m =
[[123 142 132 127 123 133 131 135 124]
 [127 125 133 142 124 131 141 144 131]
 [147 124 146 119 124 138 127 137 121]
 [128 116 122 141 124 127 119 138 125]
 [123 133 128 120 120 135 124 143 143]
 [125 127 132 130 134 122 119 131 137]
 [123 119 115 118 128 149 128 138 141]
 [141 118 111 121 127 131 141 137 127]
 [122 137 125 140 123 132 127 123 134]
 [136 132 111 116 128 134 119 134 136]
 [129 124 116 113 128  99 121 137 134]
 [129 119 114 118 127 130 129 134 140]]
m[0,-9] = 123
m[-6] = [123, 119, 115, 118, 128, 149, 128, 138, 141]
m[-4,0] = 122
m[9,-9] = 136
m[-12,7] = 135
m[9,5] = 134
m[-5,-3] = 141
m[-10,-8] = 124
m[11,3] = 118
m[-1,-1] = 140
m[-12,-1] = 124
m[9,-7] = 111
m[0,-7] = 132
m[4,5] = 135
m[-3,-6] = 116
m[8,4] = 123
m[-7,3] = 130
m[0] = [123, 142, 132, 127, 123, 133, 131, 135, 124]
m[6,-1] = 141
m[-1,0] = 129
m[4,-9] = 123
m[-10,-7] = 146
m[7,7] = 137
m[-10,5] = 138
m[-9,-5] = 124
m[9] = [136, 132, 111, 116, 128, 134, 119, 134, 136]
m[:, 4] = [123, 124, 124, 124, 120, 134, 128, 127, 123, 128, 128, 127]
m[1,-2] = 144
m[-2] = [129, 124, 116, 113, 128, 99, 121, 137, 134]
m[0,-4] = 133
m[10,-3] = 121
m[:, -1] = [124, 131, 121, 125, 143, 137, 141, 127, 134, 136, 134, 140]
m[-3,6] = 119
m[7,-4] = 131
m[-9] = [128, 116, 122, 141, 124, 127, 119, 138, 125]

A =
[[127 129 131 120 110]
 [132 131 145 121 137]
 [132 128 139 115 123]
 [122 114 128 118 149]
 [131 131 129 121 107]
 [123 113 129 117 149]
 [125 127 132 122 112]
 [130 119 140 113 144]
 [128 131 132 147 112]
 [119 114 127 113 147]]
Indices start at 0.
row 0 col 0 -> 127
row 0 col 2 -> 131
row 1 col 1 -> 131
row 3 col 0 -> 122
row 5 col 3 -> 117
row 5 col 2 -> 129
row 4 col 0 -> 131
row 2 col 1 -> 128
row 0 col 4 -> 110
row 4 col 1 -> 131
row 3 col 2 -> 128
row 4 col 2 -> 129
row 9 col 1 -> 114
row 6 col 3 -> 122
row 8 col 1 -> 131
row 0 col 1 -> 129
row 0 col 3 -> 120
row 1 col 2 -> 145

X =
[[127 126 136 128 124 134 137 131 125 127 116]
 [112 110 129 121 128 116 128 120 140 116 130]
 [133 121 141 139 131 107 135 128 127 138 108]
 [120 139 144 115 121 125 144 138 124 107 122]
 [123 116 125 130 122 126 148 126 143 122 120]]
X[0][0]: 127
X[4]: [123, 116, 125, 130, 122, 126, 148, 126, 143, 122, 120]
X[:, 3]: [128, 121, 139, 115, 130]
X[4][10]: 120
X[1][2]: 129
X[3][3]: 115
X[2][4]: 131
X[:, 8]: [125, 140, 127, 124, 143]
X[2]: [133, 121, 141, 139, 131, 107, 135, 128, 127, 138, 108]
X[4][5]: 126
X[1][4]: 128
X[1]: [112, 110, 129, 121, 128, 116, 128, 120, 140, 116, 130]
X[3]: [120, 139, 144, 115, 121, 125, 144, 138, 124, 107, 122]
X[4][9]: 122
X[1][5]: 116
X[0]: [127, 126, 136, 128, 124, 134, 137, 131, 125, 127, 116]
X[4][8]: 143
X[:, 7]: [131, 120, 128, 138, 126]
X[4][1]: 116
X[1][1]: 110
X[0][1]: 126

data =
[[119 151 133 138 134 114]
 [124 138 122 143 135 121]
 [146 143 139 140 126 143]
 [119 150 148 151 138 144]
 [108 146 111 115 108 122]
 [151 134 144 106 106 144]
 [132 107 105 123 111 103]]
data[0,0] -> 119
data[1,1] -> 138
data[:, 3] -> [138, 143, 140, 151, 115, 106, 123]
data[3,3] -> 151
data[5] -> [151, 134, 144, 106, 106, 144]
data[:, 2] -> [133, 122, 139, 148, 111, 144, 105]
data[:, 1] -> [151, 138, 143, 150, 146, 134, 107]
data[2,0] -> 146
data[:, 0] -> [119, 124, 146, 119, 108, 151, 132]
data[6] -> [132, 107, 105, 123, 111, 103]
data[4,1] -> 146
data[0,4] -> 134
data[3,1] -> 150
data[6,2] -> 105
data[4,5] -> 122
data[:, 4] -> [134, 135, 126, 138, 108, 106, 111]

x = [126 129 126 132 125 129 124 131 124 107 136]
x[0]: 126
x[7]: 131
x[10]: 136
x[8]: 124
